Below is a small trained network, with its code and all its weights. Each question gives an input and a target symbol and asks what happens when units are switched off, that is, made to give their printed mean instead of their output.

import numpy as np


def w(rows, s, z=0):
    codes = np.array(rows[::2]) - 128.0
    scale = np.full(codes.shape[1], s)
    scale[-1] = z or s
    return codes * scale


def softmax(a):
    e = np.exp(a - a.max(-1, keepdims=True))
    return e / e.sum(-1, keepdims=True)


def log_softmax(a):
    a = a - a.max(-1, keepdims=True)
    return a - np.log(np.exp(a).sum(-1, keepdims=True))


def net(x, mask):
    ids = ['ΓΛΨαβεθπφω'.index(c) for c in x.split()]
    T = len(ids)
    res = E[ids] + P[:T]
    u = 0
    for l in range(3):
        r = res
        for j in range(3):
            rows = slice(2 * j, 2 * j + 2)
            q, k, v = (r @ M[l][rows].T for M in (Q, K, V))
            z = softmax(np.where(np.tri(T) > 0, q @ k.T / 2**0.5, -1e9)) @ v
            o = O[l][rows]
            res = res + np.where(mask[u + j], z, o[:, -1]) @ o[:, :-1]
        u += 3
    return log_softmax(res[-1] @ U[:, :-1].T + U[:, -1])


Q, K, V, O = {}, {}, {}, {}
E = w([
[76,91,104,26,137,102,100,164,165,224,22],'Γ',
[127,69,161,174,106,49,243,108,96,222,97],'Λ',
[145,161,86,123,93,107,93,126,26,92,193],'Ψ',
[145,197,118,201,122,232,122,196,89,137,160],'α',
[169,3,99,126,176,160,161,90,187,122,149],'β',
[202,109,152,218,74,63,219,92,254,112,203],'ε',
[187,68,144,213,123,76,106,165,148,4,147],'θ',
[9,188,94,127,58,66,138,213,190,106,161],'π',
[116,112,202,89,98,36,182,69,228,179,86],'φ',
[157,187,158,146,49,181,93,81,179,137,87],'ω',
],0.017)
P = w([
[70,120,186,54,126,92,73,137,137,122,137],'0',
[92,127,181,60,169,101,96,126,115,129,129],'1',
[100,181,28,104,131,112,103,99,129,143,74],'2',
[96,76,204,23,67,141,60,128,144,103,168],'3',
[144,110,181,98,192,87,105,106,107,189,138],'4',
[152,161,22,118,126,132,109,141,166,150,79],'5',
[105,54,194,1,70,169,90,130,141,72,178],'6',
[253,134,176,85,206,128,140,121,123,199,173],'7',
[154,170,44,156,119,113,52,225,167,137,60],'8',
],0.01)
Q[0] = w([
[114,129,160,130,153,112,106,87,142,134,99],'L0H0',
[123,122,68,162,145,142,103,201,123,86,116],'L0H0',
[148,148,128,113,60,119,135,139,141,109,155],'L0H1',
[114,119,42,172,112,63,133,172,107,134,67],'L0H1',
[128,122,255,95,74,109,148,143,116,165,139],'L0H2',
[161,120,165,155,161,51,137,94,129,135,139],'L0H2',
],0.012)
K[0] = w([
[98,132,177,77,203,113,72,140,137,136,103],'L0H0',
[98,136,84,177,38,154,115,141,134,80,38],'L0H0',
[58,153,190,47,123,78,139,169,101,57,194],'L0H1',
[68,135,132,116,38,36,185,187,57,129,72],'L0H1',
[16,95,169,3,124,111,78,151,163,187,2],'L0H2',
[112,147,171,148,61,117,202,60,223,114,133],'L0H2',
],0.0078)
V[0] = w([
[71,76,111,156,138,186,24,169,116,112,157],'L0H0',
[140,101,158,155,158,100,143,155,140,123,97],'L0H0',
[132,109,154,138,87,146,145,130,134,102,139],'L0H1',
[126,159,65,198,97,140,110,106,143,129,36],'L0H1',
[84,95,178,151,142,131,157,87,85,22,167],'L0H2',
[76,92,135,157,122,135,122,180,254,181,100],'L0H2',
],0.0067)
O[0] = w([
[142,154,93,95,142,187,209,102,82,22,186,111],'L0H0',
[175,204,89,83,255,135,127,76,119,69,229,116],'L0H0',
[182,151,136,105,66,117,92,125,110,59,65,135],'L0H1',
[248,124,99,142,9,232,132,120,12,58,142,3],'L0H1',
[198,115,140,235,108,175,50,103,9,150,229,76],'L0H2',
[188,172,141,76,132,192,182,160,129,64,179,149],'L0H2',
],0.0055,0.004)
Q[1] = w([
[147,195,52,173,152,97,162,120,155,106,117],'L1H0',
[143,80,203,144,139,119,141,121,180,95,133],'L1H0',
[116,157,117,168,90,173,99,106,164,108,115],'L1H1',
[125,104,165,59,167,116,53,109,153,97,154],'L1H1',
[102,137,177,138,106,170,137,163,148,109,248],'L1H2',
[161,208,49,101,168,148,111,93,94,105,97],'L1H2',
],0.011)
K[1] = w([
[95,254,117,221,78,88,138,153,173,108,122],'L1H0',
[162,79,147,107,145,130,193,137,201,180,149],'L1H0',
[92,148,137,153,79,180,98,68,180,103,136],'L1H1',
[89,109,94,76,143,100,62,48,154,75,159],'L1H1',
[194,30,110,146,149,210,142,117,142,116,196],'L1H2',
[55,217,80,80,78,82,67,147,79,128,114],'L1H2',
],0.0097)
V[1] = w([
[142,127,123,146,84,111,193,169,173,141,163],'L1H0',
[61,241,250,112,128,134,90,94,71,77,171],'L1H0',
[80,91,51,66,124,110,27,33,128,136,105],'L1H1',
[150,62,192,102,99,109,254,140,51,125,125],'L1H1',
[121,159,169,81,59,117,167,97,60,137,114],'L1H2',
[178,110,82,117,73,92,150,148,129,140,151],'L1H2',
],0.0067)
O[1] = w([
[119,113,54,164,137,108,82,110,84,77,178,147],'L1H0',
[228,149,156,152,141,175,164,216,119,174,140,90],'L1H0',
[220,128,149,140,85,182,183,136,77,95,128,253],'L1H1',
[102,228,118,172,141,215,3,70,108,32,105,129],'L1H1',
[170,185,115,144,190,97,174,119,60,138,60,95],'L1H2',
[30,146,153,140,175,121,152,102,118,122,156,141],'L1H2',
],0.0076,0.0045)
Q[2] = w([
[156,106,82,117,1,142,122,171,104,106,149],'L2H0',
[143,97,117,65,87,102,105,151,105,182,85],'L2H0',
[135,142,184,111,80,89,89,181,114,93,104],'L2H1',
[170,159,38,160,182,71,127,156,134,161,96],'L2H1',
[129,41,249,107,136,186,99,92,148,110,182],'L2H2',
[156,201,176,125,134,84,78,115,151,159,144],'L2H2',
],0.009)
K[2] = w([
[149,45,123,95,119,167,104,187,128,61,133],'L2H0',
[151,119,127,29,143,127,132,150,117,120,88],'L2H0',
[169,156,97,128,142,102,138,184,142,81,86],'L2H1',
[130,244,158,50,142,113,101,134,112,186,118],'L2H1',
[202,94,127,143,144,122,145,51,162,85,153],'L2H2',
[180,210,137,138,184,68,115,143,138,143,113],'L2H2',
],0.011)
V[2] = w([
[134,106,255,86,180,136,125,106,123,69,130],'L2H0',
[127,99,136,137,83,78,188,62,107,162,136],'L2H0',
[141,123,129,126,94,16,98,162,76,49,117],'L2H1',
[129,157,137,76,95,119,138,67,90,178,198],'L2H1',
[168,126,128,114,210,132,97,167,72,129,109],'L2H2',
[163,164,90,205,105,57,151,111,186,99,174],'L2H2',
],0.0076)
O[2] = w([
[158,81,120,130,140,117,220,75,180,147,104,253],'L2H0',
[170,150,100,134,136,177,139,162,204,81,182,176],'L2H0',
[127,102,91,226,161,179,166,114,57,102,93,168],'L2H1',
[74,225,231,1,169,69,156,32,39,117,114,178],'L2H1',
[102,30,180,115,208,211,163,70,132,66,109,91],'L2H2',
[164,123,76,133,2,148,225,135,44,153,112,132],'L2H2',
],0.0076,0.0048)
U = w([
[131,134,94,1,149,115,183,171,118,18,41,53],'Γ',
[81,102,139,131,161,46,118,60,71,165,102,132],'Λ',
[234,126,187,59,217,49,105,189,34,55,191,132],'Ψ',
[144,130,143,103,163,189,56,203,140,191,149,201],'α',
[76,76,147,57,105,169,97,75,143,133,238,135],'β',
[134,151,95,96,92,110,165,123,115,146,173,23],'ε',
[171,60,54,125,149,186,146,122,126,95,100,198],'θ',
[70,144,98,112,204,133,210,231,139,142,187,92],'π',
[200,134,182,123,149,60,153,132,159,181,112,2],'φ',
[224,230,129,112,95,223,53,86,164,80,57,225],'ω',
],0.0054,0.0042)

Each question gives the input, a string of symbols that net reads in full, and the target symbol t.
The units are the heads (2 rows each of Q, K, V and O). Each row of codes is followed by its name. A weight is (code - 128) times the scale printed after its matrix; where a second scale follows, it is the last column's (O and U).
mask holds one flag per head, layer by layer. A switched-off head (its flag False) gives its mean, the last column of its rows in O, instead of its output. The means were averaged over made-up inputs and are rounded, as every weight is.
A unit's drop is (log p(t) with every unit on - log p(t) with that unit switched off) / (log p(t) with every unit on - log p(t) with every unit switched off).
The circuit of an input: a set's keep is (log p(t) with only the set's units on - log p(t) with every unit switched off) / (log p(t) with every unit on - log p(t) with every unit switched off). Starting from all 9 units, units are removed one at a time, each time the one whose removal leaves the highest keep (on an exact tie, the one counted first), for as long as the keep stays at least 0.8.
units of the circuit, in order: the units of the circuit, biggest drop first
heads that matter: for each layer, one digit per head in row order, 1 if its drop is at least 0.15 and else 0, layers parted by /
drop when u is switched off: that unit's drop, to one decimal
input φ π φ ε, target ε: units of the circuit, in order	L2H2
input ε β φ Λ, target β: heads that matter	100 / 011 / 010
input θ Λ α α, target θ: heads that matter	000 / 000 / 011
input Ψ β Λ Ψ β φ, target Γ: heads that matter	001 / 000 / 000
input Ψ ε ω β β Γ Λ Γ Γ, target α: units of the circuit, in order	L1H0, L2H1
input θ Ψ Ψ Λ Ψ φ Λ, target θ: heads that matter	000 / 010 / 010
input Γ Ψ Ψ ε Ψ Ψ φ, target ε: heads that matter	000 / 100 / 001
input Γ Λ Γ α, target Γ: heads that matter	001 / 000 / 000
input Λ Ψ β ω, target β: heads that matter	000 / 101 / 000
input Γ Ψ Ψ β β Ψ Γ Ψ β, target Λ: units of the circuit, in order	L0H2, L1H0
input Ψ β Γ ε ω β Ψ Γ θ, target Ψ: heads that matter	100 / 100 / 100
input Ψ α α β φ Λ, target ω: heads that matter	011 / 010 / 000
input β Λ β β α β ω, target β: units of the circuit, in order	L1H2, L1H0
input β φ Ψ β Ψ ε ε Λ, target Λ: heads that matter	000 / 110 / 000
input Ψ Γ Ψ Γ ω π, target ε: heads that matter	001 / 010 / 001
input β θ φ, target Γ: units of the circuit, in order	L0H2
input α Ψ Ψ β ε Ψ Ψ, target ε: units of the circuit, in order	L2H2, L1H0
input β ε π β Ψ β β Ψ Ψ, target Λ: units of the circuit, in order	L0H2, L2H1
input β β Ψ α Γ π ω θ, target θ: heads that matter	000 / 001 / 010
input β α π ε Ψ Λ Λ, target ε: heads that matter	000 / 101 / 001
input Λ Ψ Ψ, target Λ: units of the circuit, in order	L0H2
input Λ Λ Ψ Λ π ε Λ, target ε: heads that matter	000 / 000 / 001
input Ψ θ Γ ω β Ψ Ψ Ψ Λ, target ω: heads that matter	010 / 010 / 000
input Ψ ω β Ψ, target β: drop when L1H2 is switched off	0.5
input π Γ Ψ π Γ, target Γ: drop when L1H1 is switched off	0.1
input ω β Γ Ψ π ε Ψ, target ε: drop when L1H0 is switched off	0.4
input Ψ β Ψ π β, target β: drop when L1H0 is switched off	0.2
input φ ω Λ β Ψ Γ ω, target Γ: units of the circuit, in order	L0H2
